Each row is followed by its tier, which names the range that a hidden value of the row falls in. A new part has a new value, new ranges and new names.
[  22  128 -234 -174    3 -158  157   13  175  122  -72  -11  -17   71
 -221 -206   98 -102  106 -132   96 -219 -164  134  -69  144  -39  202
  217  251   77  120 -422   29 -118  -64  -81    4 -191   26  198 -211
  -15  240  133  276  187 -161] | hp
[ -80  -46   36 -158   71  -38  -30  -21    8   44   69   10   96   17
 -119   54   33    9   69   19   77  -49   26   15  -34  -87   66   43
  -96  -48   -5  -23  -28  123   -5 -140  -74   37  -53   22  153  141
  -79   -1   63   45   55   25] | br
[ -66 -116 -101  -52  203   48 -152  105  100 -342  107  -77  -41  137
  156  224 -147  -46   21   20    3   70  143 -124  -28 -131  269 -111
  280 -306   59  -52  214    6  187  -70 -120  -64  226  -71 -158   35
 -206  122  -43  -59   41  310] | hg
[-108   -6  116  -78   60  -45  -85    6   51   27   69   20   64   13
  -62   57  -54  -46   45  -75   63  -95  -13    6  -27 -134    4  -51
  -54  -67  -15   -4  -28   45  -54 -170  -78  -10   49   20  146  156
  -16  161    7   58  133  136] | hp
[ -64  446  126 -214 -328  266  617 -364 -117 -259  143  -78  -39 -289
 -155   27  116  303  233 -584 -124  135  -30  229 -187   65   54 -334
  200  181 -214   41  290   81  157 -186 -514  -64  139  -83 -313  594
  168  -96  266 -294  225 -116] | Gr
[-226 -111  -50   43   20   98   18 -131 -156 -101  261  150  -22  424
  138  214 -263   68  -73 -102 -345 -247 -314 -130 -411 -159  135 -167
  140 -247   70  150 -108 -149   95   38   58   60  115  277  -79  328
   75  147  -49 -212  -68 -501] | sg
[  36   62 -230  -57   81  116   55  -41  -62  127 -127 -125   17   52
  -61   74   49   18   18   11 -132  -34  119   19  -39   -3  114  234
  -90  -33 -109   24 -123  178  150   91   31  -29 -112   49   23  -26
  -95 -197    3 -228  -54 -191] | hg
[ -92   26   16 -100   53   43  -45  -44   22   28   68  -33   67   33
   12   54   23  -13   74  -43    1  -59  -42  -42  -65  -72  122   48
 -107  -65  -73   37  -90   76   26  -91  -78  -23   24    5   93  140
  -56   -3   16    5   74   44] | Hs
[-36  15 -78 -88 -19 -24 -38 -17  19 148  17  -6  92  60 -74  21  74 -26
  61 -59   7 -52 -43 -55 -15 -42  37  82 -53 -29 -32  29 -14  55  -7 -33
 -74   5   5  67  19 110 -92  11  11  -6  60   1] | pr
[  36   78  -64  -79   42 -193  -30  -45  -57  122   79 -192   56   97
 -188  -17  -21   89 -123  -72 -170  -60  272  265  250 -158 -272   16
   22  -86  -87   82 -202   98  110  -70  192  -43  -88  -74   -9  -98
  -80  -58  -81 -278  135  -57] | hp
[ 104   42 -297  -70 -175    9  -38 -152 -137  191  -39  138  109  -64
 -278  109   92  294   16   14   47  -47  -71 -257 -118  229 -135  -74
 -191  244    0  203 -120  335  235  171  118  206 -308   34  115    3
  -61 -199   68 -195 -147 -349] | sn
[ -47    2   24 -113   36 -181  -55   21   60   70  154  -56   87  176
   22   27  -26  -37   56   18   60   -1  -35   29   12  -42    2   42
   -4   30  -47  147 -108  201 -115 -172  -79  147  -27   93  139  251
  -64   70   68   74  104    7] | Gr
[  28  135 -398  -85   14   40  -40 -109  -80  128  -33 -303   22    8
 -180  -11  262   90  109   10  -67   41 -129 -127   26  189   74  252
 -259  139 -235   74 -133  182  120  247  198  -64 -182  100 -134 -176
    1 -510  130 -153  -62 -272] | Gr
[-207 -168 -187  358  -80  -60 -318 -490   81 -192  428  259 -333  596
  -77  365 -605  395 -173   81  -78 -261 -585 -334 -426  172 -259 -508
  125  -11  305  604  146 -200   34 -169  293  228 -268  112 -165  152
   13  195 -134 -205 -200 -512] | pr
[  57  -21 -135 -293  -33  -58 -168 -168  -50   17  -90  357  185  -34
 -130  472 -198  377 -103   63  203 -238  100 -470 -209  147 -240 -324
 -166   15  321  236  179  165  269  230   83   83 -540  -47  356  222
  -19  -12  -22   76   26 -220] | pr
[ -20   91    3 -176   85  -49  -92   51  145  131  -61 -146   78 -164
 -121  -11  147  -49  152  -27  192   31  140   -7  152  -42   97  132
 -281   37 -133  -43  -85  178  -62 -157  -97  -94  -59  -92  222  -17
 -104  -89   64  118  100  304] | Nt
[-62  16 -24 -86  79  -3 -45 -33  25 -36  31 -39  29  22 -23 109 -50  -2
  26  -9 -19 -72  52   8 -84 -51  82  17 -92 -68 -71  42 -92  65  82 -40
  34 -17  17  10  83  54  22   1  32 -51  91  16] | hg
[-118  152 -170 -238  125   -1  -80  -62  113   14   49 -258 -119   46
 -318 -112  105   50   77  -91  195 -251 -312  -26  113  -50 -102 -124
 -248  -30 -348 -141 -171 -201 -171  124  213 -128  -29  147   30 -119
  213  -27  155 -215   20 -247] | pr
[-683 -245  201  240  204   29 -745 -172  127  -18   72 -171 -134 -112
  -15  348   56 -151 -409 -197  -92  -56  -47 -332  133 -432  -17  -22
 -881  266    9  115 -280   -2 -600 -225  619 -523 -376  589  648 -611
 -209 -618  156  471 -101  147] | sg
[ 264 -297 -292  259    9   86  422 -247  145  326 -163  853   60  -36
  -51  451   33  -39   26 -262 -195 -192  -77  279 -290  -18  491 -228
   46   69  206  306 -194  171   55  182 -232  -38   75  336  -82  301
 -218  -93  192  -29 -288   -4] | Hs
[ -44   39   39 -196  155 -158 -126   50  101   92  151 -135  101  123
 -123   33   17    2  154 -168   17 -136  -33   40  106 -163   38 -113
 -174  -84  -75   59 -159   79  -71 -105   33 -147   31  126  153  128
   19 -133   75  -18  -15   12] | pr
[ -76   45  -20  425  144   38  -80   84 -110  155  -64  -99 -300  -21
  -92 -112 -104 -207   63 -116 -184   30   52   51  -18 -207  202 -139
 -112   11  -62 -128  -46  290  -68 -122 -123  195  -98   12   -8 -316
  -88  170   50  -65  -10  166] | hg
[-245 -322 -126  138  166  -50 -466  -94  145  -37  181  179 -208  706
   88  316 -563  -70 -248  367  -50 -316 -373 -131 -351  -47 -227  114
   23 -279   58  278 -275 -171  -22 -130  537  134  -25  263  141  -62
  107  337 -165 -225 -137 -569] | pr
[-120  370   55   30 -166  188  270 -201  -45 -106   74 -160 -220 -154
 -122  -85   49   49  177 -396  -92  167  -58  166 -130  -20   78 -208
   56  160 -203    2  149  166   11 -221 -357   45    9 -113 -189  133
   69   52  194 -140  184    1] | br
[ -96  -74  315   -8  -36  -89   13  -93   21   34  246   87   28  107
   -1   69 -131  -37  -12 -188  -49 -161  -35   88    7 -208 -115 -216
   25 -153  -37    7  -12   15  -78 -349 -115   74  264  100   63  387
  -15  263   34 -181  145  126] | br
[ -37   -7   24 -199   77 -222   25 -127  -34  -11  246 -187  119  106
  229  142   73   -9   -2 -163 -220 -108  142   22  230 -143  -68  -25
   -6 -283   15   77 -204   -8  142  -28  -24 -211  -14 -120 -143   37
 -123 -192   12  115  339  195] | pr
[  38 -121  -50   91  120 -153   39  391 -308  227  -22   25  178 -195
 -141 -162  293 -307   97 -125 -243   65  207   35  -27 -264  404  -36
 -103  -57  -72 -347 -249  416   89  184 -115  229  190  162   74 -168
  -25   28  166   64   47  197] | pm
[-225  301  162 -117  -32  182  229 -112   23   36  126 -341   20  -25
   44 -230  234 -229  211 -295 -179  176 -102  435  -28 -190  236  341
  -31  -57 -387  -76   17  -52 -133 -278 -312 -202  312   10 -259  263
   91 -130  129  -38  332  121] | Nt
[-178  -72  216   -1 -247  182 -139  -84 -169  453  116  465  119  -79
 -138 -129   72  -75   24  -88  -66   88 -320   98 -136  -84 -228  172
 -274   63 -163   13 -183  344   -1 -251   29  151 -114  191  104  -30
  192 -135  251 -106   68 -298] | pm
[ -19 -104  184  -37   98    3  -93  -75   64   38  131   43  166  -80
 -112   48   33   27  -65  -31  -23  -83   93  109  -97  -79   18  -43
  -68  -19   -1  141 -136  130   -8  -87   15   24   -4   27  227   47
  124  -95   23    1   60   55] | Hs
[ -30  -36  -50 -108   43  -20  -34   -9   58   37    9  -40   86   38
  -28   89   53  -39   54  -49   20  -80   35  -79  -21  -52   84   23
   -7  -96   -3   -6   35    3   18    1 -100  -35   54   64    6   96
  -75    5    8   10   61   71] | hg
[  41   88   46 -179   -6  -24  -66   76  153  202 -160  -27  143 -254
  -86  -27  213  -92  171   36  218  139  291  -10  143   21  150  259
 -242   82  -76  -39    0  272   13 -203 -230  -19  -80 -182  242  -26
 -229  -60   42  182  125  436] | pm
[ -31  229 -111  158    8  160 -108  -14   92  239    2 -267   13  178
  195 -103   46 -260  133 -201 -239   35 -197  130  -37 -103  174  359
  -43 -102 -295  154  -61  -59  -35  -22  -21 -175  349   49 -277   58
   15    9  -86 -136  193  149] | Hs
[ -53  -68 -127  129   84 -160 -219 -124   39   36  199 -158   18  108
 -312   76 -174  135 -107   -6  -26  -23  -75  189   32  -56 -252    3
  -34   31   -7  218   71    0  -80 -142  347  -45  -21   88  -82  -30
  129  -96   -5 -126  105    0] | hp
[-58  -2 -24 -66  32   1 -54 -26  -2  55  40  -8  70  25 -57  67   2  -6
  61 -23  11 -42 -31 -29 -49 -40  40  46 -67 -47 -51  25 -32  96  44 -63
 -39   6  10  27  37 109 -26   1  21 -22  71  24] | Gr
[ -27   66  -11 -151   -2  -61  -15 -153   41   90  177  -72   87  116
   21   12    5   68   76  -22   -8  -59  -65   49   33   -5  -62   84
  -45 -109  -55  157 -102   40   77 -155  -61  -14  -35 -137  -32  169
  -64  -28  -16  -28  184   36] | sg
[ -86  -18   62  282   17   47 -117  -51  -36  159   47   79 -212   27
  -89  -54 -118 -129   80  -72  -56   47 -135   45  -53  -69  -51 -104
   -5  -17  -14  -16   57  231  -37 -199 -144  171 -134  -21 -109 -194
   29  123   87   -8   62   55] | sn
[-115  -65  104 -304  241 -317 -168  115  103   27  355 -174  151  299
 -170   42  -83   67  105 -211   -7 -243  -76   96  145 -309  -50 -318
 -151 -163  -61   88 -308   43 -172 -166  131 -144   91  306  268  267
  111 -152   96 -114 -121 -180] | hg
[ -88 -126  -87   53  172  175 -107   69   49   20  -76   77   -5  -65
 -161  109 -138  -99   73   58  134  -27 -102  -19 -323  -54  245  136
 -155   15  -17  -66  117  168  -64 -110    6   76   73  192  201   82
  135   66  158   -5  -18   37] | pr
[-328  156  112 -320  262 -232 -204  252  107  -68  127  -17  103   74
 -135  -49 -213  -22   94 -194  121 -211  -95   46   -1 -347   37 -199
  -53 -127   96  -22 -208 -175 -227 -172  -20 -262 -167  -14  412   71
  162  338  -33  458  286  125] | sg
[  58  232 -158   22  -66  -68  -85   17   46  186  -89 -140   56  162
    1   64  118  -71  137 -180 -103  -74  -83 -186   39   40   81   65
  -10   46  -90  138    3    2   20  153  -20  -94   84   66 -104  130
 -173   76 -124  -17   34   39] | Nt
[-153   58   42 -149  120   31 -201   67  -86  -57   38   61  131    7
  -27   71  -34   15  -56   53  -55   34   97  -49  -87 -129  136  -21
 -111 -151  -71    0   25   89  166   58   39  -25  -86  -16  102   85
   32  -88  -49  -62   98   14] | Gr
[-152 -104   44 -221   92  -71   -9  -37    1  -29  104   13   87  -30
 -188   37   52   46   20   75  125  -62   59   28  -42 -102   68   -3
 -143  -54   -2  -80  -82   87  -21 -161  -69   56 -111   19  216  103
  -52  -38   85   64   47  -13] | Hs
[-48  28 -73 -92  -4 -43  -2 -19  -7  86  15 -21  57  49 -29  72   5 -17
  93 -39 -17 -59 -13 -50 -38 -33  74  83 -92 -51 -46  10   2  42  32 -34
 -35  -5   6  63  -5 117 -38   7  51  11 110  15] | Hs
[ -30  -82  155 -155   -9 -208 -111   22   51   -7   95  255  113  -21
 -150  192 -198  159  -15  -90  237 -236   35 -220   -6  -83 -202 -437
    8    3  200   60   27  107  -42 -162  -98  143 -110   25  363  294
  -51  376    8   98   83  122] | Gr
[ -63   11 -151  -99  162   73  -66  -84  -46   82  100 -109  144   97
   44  132   98 -147   19 -127   42   37 -245   71 -114  -77 -109  158
  101  -68   13   98 -230  370   45  -77 -199  -64  -33 -159   48  243
 -126   27  -35  174  219   35] | Gr
[ -22 -135  -30  -58  110  -53  -22   86   97 -101  -27   54   47   34
   83  272  -94  -59    6    7  -47   -3  294 -108  -88  -77  245    2
   97 -187  151    1   81   60  113  -80 -149  -47   78   -7   78   94
 -164   78  -51   75   27  233] | pm
[ 261 -413   22  362 -374  125  441 -576  206  377   12 -243 -103 -152
 -201  515 -116  331  562 -317  109 -477    3  -62  -46 -124 -186 -356
 -454  -24  -13   19  414 -328 -273 -231 -170   90  532  320 -359  242
   38  153  191 -219 -361   15] | Gr
[-419  441  184 -513  287 -167 -685  498 -121 -298   39  -17  104  162
   -5 -488   74 -243 -376  344  -23  258  196 -152   98  -12  191  337
   -5  -24 -230  -97 -222  230  237   22  331   25 -457  -86  519 -316
  -26 -143  -55  -37  394   -2] | Nt
[ -30   21    7 -122   -8  -75    2  -86  -16   81   94  -62   91   51
   -5   53   49   -4   63  -65  -41  -77   12   24   14  -44  -48   29
  -68  -65  -61   62 -131   97   73  -63  -43    7   -2  -16    7   98
  -36  -31   35  -14  143   -2] | Gr
[-58   1  -2 -91  34 -15 -37 -37   9  52  32 -27  73   8 -72  63  14   5
  58 -26  13 -75  -2 -19 -35 -40  27  29 -95 -45 -64  17 -46  61  31 -46
 -26  -7   1  44  56  97   4 -20  30 -29  71   6] | sn
[ -10  216 -163  256    0  234  -40  -75   -7  230  -25  -84 -155  431
  231   -9 -310  -74  -66 -206 -417 -172 -174   61 -111 -147   45  185
  125 -146 -161  255  -61  -98   22  -25  112  -50  169  206 -178  128
  -45  191 -144 -517   19 -260] | br
[ 119 -150  170  124  -14   23   20 -299   85   11  209 -142  -74  112
  180  214  -68  -61   92   50   32  -60   61   56   22   -5   41  -28
 -253 -111 -257   88   24  280  110 -380  -52  261  465   38  -85  427
 -227  -14  133 -515   -7  280] | sn
[  24   72   97  -52  -12   36   41 -108    5  -25  109 -102  135 -142
 -201  -10  100   85   33 -186  -29   33  100  192  -42  -49  -23 -106
   48   79  -81  102   64  151   48  -75  -86   16   84   -7   -8  120
   90 -106   80 -121  106   74] | sn
[ -77 -218  120  246  -90   67 -176   65   27  -51  122  243   37   65
  149  208 -225  -25  -21  108 -121  280  286  -43 -185  -97  249   68
  132  -97  134  170   90  344  226 -467 -197  220  240 -120   49  166
 -343  186 -162 -102  -95  347] | Hs
[  19   46  -24 -146  -10   12  -49  -30    2  146  -39  -14  144  -15
  -68   23  144  -41  102  -36   28  -38   69  -34   -7  -45   63   88
  -92  -50  -41   -8   59   91   90   34 -101   14  -13   -9   12   57
 -111  -37   24    6   93   65] | pr
[ -97   16  -63  -54   80   37  -85  -42   18   12   72  -61   45   43
  -51   91   13  -33   14  -69   23   -2  -89    7  -65  -71  -10   31
  -11  -56  -56   53 -142  156   32  -99  -67  -46   14  -66   65  112
  -56   41  -39    5   85   32] | hg
[ -80 -107   55 -420   69 -316 -200   32  148    7  379  -52  355   74
 -183   53  192   69  186 -157  142 -143 -199  -56   40  -80   16 -197
 -217  -79  -42  122 -180  -39  -65  -23  102 -176  188  206  120  249
  176 -292  169  172   44   25] | pr
[  43   82 -189 -169  -12   67  -64  -80  -45   86  -31 -337  134   60
  -82   19  177   33  150   31  -10  -27   48  -89  -45   47    0  266
 -101  -11 -107   29   36   95  161  117   45   14  -14  -18  -74  -60
  -74 -179    9  -81   43 -144] | hp
[   0 -188 -111  -55  230 -102   -9   62  128 -223   19 -247  -18   40
   41  305 -135  -16   19  -30  -10 -127  246 -154   36  -68  118  -54
  152 -280  132  -95  177 -116   37   -4  -54 -182  145   43  -76   24
  -23   17  -27   48   84  268] | Gr
[-150   38  106 -152  171    3 -152   39   -7   45  143  -97  143   70
    6   52   -9  -46   86  -87 -106  -18   27  117    2 -264  135    3
 -190 -247 -139    1  -56   16   37  -55   10 -174   77   31   25  135
   95 -164  -10  -31   98   61] | Hs
[-45  37 -60 -81  14  -4 -67 -27  22  72  21 -44  69  37 -83  39  71  -2
  43 -42  -9 -35   1 -40 -28 -36  57  41 -69 -24 -65  46 -59  72  40  -6
 -24 -10 -10  23  40  45 -63 -30  -8 -37  33 -12] | Hs
[ -86  -51  -31 -122 -149 -197 -231 -129  107  -59  377   46  222   47
  -27   55  213    7  177  -44  156   95 -381 -177 -162  143   33 -141
  -38   45  -19  251   44   18   34    1  -60   83  182  -40 -207  174
   78  -63  101  332  205  177] | Hs
[ -46   96   12  -55  187    0  -89   65  -47  -60  -17   -5   45   54
   15  185 -149  -43  128    1  -81  -28  -22   45 -125  -14   80  141
   18  -77  -16   62  -86  178  153    0  105 -131  -98  -66   65   37
  136   22   16  159  186   12] | hp
[ -52  -81 -125   10   83  111 -155  105   75  -16 -125  137   11  -73
 -290  148  -93   77   36   47  196  -49  -23 -227 -223   10  198  -81
  -97   95   38  -30  164  118  -38   -3    9   82  -30  186  264   84
    4  102   34  -69 -205  -26] | Hs
[ -67   10  -79 -104   -3    0  -52  -32   37  101   52  -30   71   31
  -95  -19   56    5   27  -42   27  -53  -15  -24  -42  -73   61   38
  -95  -34  -55   31  -47   28   -8  -61  -53   34   11   39   68   56
  -66   15   23  -54   54    1] | br
[-244 -262  372    0  210 -202 -294  106  147   40  216  151  118   85
   48  122 -297 -111  -50   19  152 -228    1  -18   59 -366  -47 -131
  -93 -265  166  -18  -72  -85 -259 -461  -66  -41  119   16  384  257
  -70  444 -126  296  215  473] | Hs
[ -64  -24  -36  -52   57  319  -47 -104  -96   32 -179   60   92 -326
 -222  116  113   54   49 -109  -86 -159  102  -86 -120  -83  122   21
 -254 -208  -76 -222   53 -118  334  168   54 -286   72  -83  -63 -209
   83 -209  -45 -206    7   74] | Gr
[ -24  -65 -157 -120  -99  -35  -48  -46   27   95   26  103  100  -16
 -158   49   31  146  -42  -32   92  -89   71 -195  -69  -20   -3 -143
  -65   26   83   77  -23   66   57  -19 -103  146  -86   36  156   62
 -165   65  -17  -89  -56  -50] | hp
[ -73   18   92 -204  168 -240 -123   54  139   91  215 -190  104  204
  -50   19   -8  -62  164 -155   42 -122  -68  115  125 -187    0  -93
 -157  -47  -99  111 -204  117 -189 -180    5  -88   54  203  177  203
   37 -109  128   51   26    3] | sn
[  87  -39 -179 -213 -129 -106 -192 -213  110  -58  -32  335   13   52
 -223  395 -237  445 -115   69  325 -234   19 -501  -77  273 -373 -404
   -7  160  300  312  114  155  194   26  108  157 -484  -45  335  116
 -175  117  -19  -84 -121 -226] | hg
[  35 -143  267  -43  118   65 -159  -63   67   29  169   40  241  -82
  -81  -11   72   21  -43  -35   -3  -55  139  143  -67 -134   25 -102
   19  -43   20  153  -37  188   33  -90  -62   89   53   19  198   25
   63 -117   34  -49   21  121] | sn
[-209  129  133   -7  148  109  -38  -19   71   65   67 -273    6  103
   84 -121   81 -287  140  -22 -124   72 -109  326  -12 -170  208  428
 -110 -155 -332  -39 -141  -35  -97 -229  -69 -186  241   -6 -115   96
   59  -61  -19    0  223  143] | Gr
